Below is a small trained network, with its code and all its weights. Each question gives an input and a class and asks what happens when units are switched off, that is, made to give their printed mean instead of their output.

import numpy as np


def w(rows, s, z=0):
    codes = np.array(rows[::2]) - 128.0
    scale = np.full(codes.shape[1], s)
    scale[-1] = z or s
    return codes * scale


def f(y):
    return y / 2 * (1 + np.tanh(0.7978845608 * (y + 0.044715 * y**3)))


def log_softmax(a):
    a = a - a.max(-1, keepdims=True)
    return a - np.log(np.exp(a).sum(-1, keepdims=True))


def net(x, mask):
    res = np.array(x, float).reshape(1, 5) / 4 @ E
    y = f(res @ A[0][:, :-1].T + A[0][:, -1])
    res = res + np.where(mask, y, B[0][:, -1]) @ B[0][:, :-1]
    return log_softmax(res[-1] @ U[:, :-1].T + U[:, -1])


A, B = {}, {}
E = w([
[230,150,168,218],'x0',
[126,139,132,122],'x1',
[147,191,1,150],'x2',
[129,129,128,130],'x3',
[212,94,111,11],'x4',
],0.0077)
A[0] = w([
[182,92,161,197,254],'neuron 1',
[67,73,82,107,131],'neuron 2',
[40,74,86,62,231],'neuron 3',
[127,85,224,114,39],'neuron 4',
[76,194,165,173,130],'neuron 5',
[131,75,218,140,116],'neuron 6',
[241,172,160,137,88],'neuron 7',
[134,143,58,143,42],'neuron 8',
[166,126,117,87,26],'neuron 9',
[195,152,138,58,79],'neuron 10',
[142,154,138,126,40],'neuron 11',
[115,93,198,121,38],'neuron 12',
[143,181,70,120,37],'neuron 13',
[132,123,132,125,9],'neuron 14',
[131,69,176,139,101],'neuron 15',
[192,130,146,146,142],'neuron 16',
[46,97,254,72,142],'neuron 17',
[164,132,140,146,126],'neuron 18',
[70,113,92,76,93],'neuron 19',
[123,183,60,127,67],'neuron 20',
[49,180,157,211,68],'neuron 21',
[70,151,138,176,79],'neuron 22',
[83,174,134,171,67],'neuron 23',
[114,116,212,126,81],'neuron 24',
[70,171,154,176,18],'neuron 25',
[151,142,81,110,39],'neuron 26',
[128,198,70,140,77],'neuron 27',
[221,100,183,169,187],'neuron 28',
[169,119,138,76,21],'neuron 29',
[118,234,60,106,51],'neuron 30',
[180,140,133,60,38],'neuron 31',
[68,126,131,198,29],'neuron 32',
[57,105,107,59,130],'neuron 33',
[205,166,158,171,182],'neuron 34',
[114,157,204,93,85],'neuron 35',
],0.0099,0.0047)
B[0] = w([
[103,171,117,114,217],'neuron 1',
[160,184,158,150,177],'neuron 2',
[187,219,136,137,254],'neuron 3',
[158,79,81,187,169],'neuron 4',
[163,125,124,54,175],'neuron 5',
[155,106,66,146,186],'neuron 6',
[153,171,120,153,173],'neuron 7',
[140,50,111,173,139],'neuron 8',
[239,78,154,131,128],'neuron 9',
[200,118,196,60,158],'neuron 10',
[151,119,151,155,112],'neuron 11',
[158,80,90,199,149],'neuron 12',
[169,44,110,187,140],'neuron 13',
[195,98,154,175,109],'neuron 14',
[161,124,96,143,154],'neuron 15',
[131,159,117,127,157],'neuron 16',
[145,138,75,157,244],'neuron 17',
[136,160,121,128,138],'neuron 18',
[157,179,157,172,174],'neuron 19',
[148,107,121,210,153],'neuron 20',
[202,120,141,70,190],'neuron 21',
[233,123,185,49,155],'neuron 22',
[203,98,155,111,148],'neuron 23',
[144,107,88,175,161],'neuron 24',
[203,103,149,88,146],'neuron 25',
[176,93,132,159,128],'neuron 26',
[172,81,105,133,156],'neuron 27',
[126,192,133,128,207],'neuron 28',
[216,60,157,108,134],'neuron 29',
[166,92,110,192,163],'neuron 30',
[196,91,176,92,146],'neuron 31',
[254,93,141,54,152],'neuron 32',
[181,209,117,185,202],'neuron 33',
[153,177,112,136,193],'neuron 34',
[132,110,87,199,147],'neuron 35',
],0.0082)
U = w([
[213,66,218,108,127],'0',
[154,56,50,255,95],'1',
[135,146,102,139,246],'2',
[132,148,137,168,242],'3',
[155,219,141,195,11],'4',
[20,121,177,135,132],'5',
[76,20,229,133,59],'6',
[41,8,195,138,72],'7',
],0.0099,0.011)

Each question gives the input, the list of numbers given to net, and the class t.
The units are the neurons (one row each of A and B). Each row of codes is followed by its name. A weight is (code - 128) times the scale printed after its matrix; where a second scale follows, it is the last column's (A, B and U).
mask holds one flag per neuron, in row order. A switched-off neuron (its flag False) gives its mean, the last column of its row in B, instead of its output. The means were averaged over made-up inputs and are rounded, as every weight is.
A unit's drop is (log p(t) with every unit on - log p(t) with that unit switched off) / (log p(t) with every unit on - log p(t) with every unit switched off).
The circuit of an input: a set's keep is (log p(t) with only the set's units on - log p(t) with every unit switched off) / (log p(t) with every unit on - log p(t) with every unit switched off). Starting from the 12 units with the biggest drops (on a tie, the unit counted first), units are removed one at a time, each time the one whose removal leaves the highest keep (on an exact tie, the one counted first), for as long as the keep stays at least 0.8.
units of the circuit, in order: the units of the circuit, biggest drop first
most important unit: the unit with the biggest drop
k most important neurons: the k neurons with the biggest drops, biggest first
drop when u is switched off: that unit's drop, to one decimal
input [7,4,-3,0,2], class 4: units of the circuit, in order : (neuron 28; neuron 7)
input [6,-4,-4,5,3], class 4: most important unit : neuron 28
input [-8,3,-7,4,-1], class 4: 2 most important neurons : (neuron 3; neuron 33)
input [-7,-6,4,-6,6], class 4: 4 most important neurons : (neuron 3; neuron 33; neuron 19; neuron 2)
input [-8,1,-6,-2,-6], class 4: 2 most important neurons : (neuron 3; neuron 33)
input [-7,4,0,0,3], class 4: 2 most important neurons : (neuron 3; neuron 33)
input [-7,4,-4,-4,-6], class 4: 4 most important neurons : (neuron 3; neuron 33; neuron 17; neuron 2)
input [-7,-6,5,4,7], class 0: 2 most important neurons : (neuron 10; neuron 31)
input [-8,-1,4,-2,1], class 4: 2 most important neurons : (neuron 3; neuron 33)
input [5,-6,-5,8,6], class 2: 2 most important neurons : (neuron 28; neuron 1)
input [-6,-5,5,1,0], class 4: drop when neuron 33 is switched off : 0.3
input [3,-7,7,1,0], class 1: drop when neuron 2 is switched off : 0.0
input [-8,-2,-2,5,1], class 4: drop when neuron 3 is switched off : 0.2
input [-7,4,7,3,-2], class 1: most important unit : neuron 30
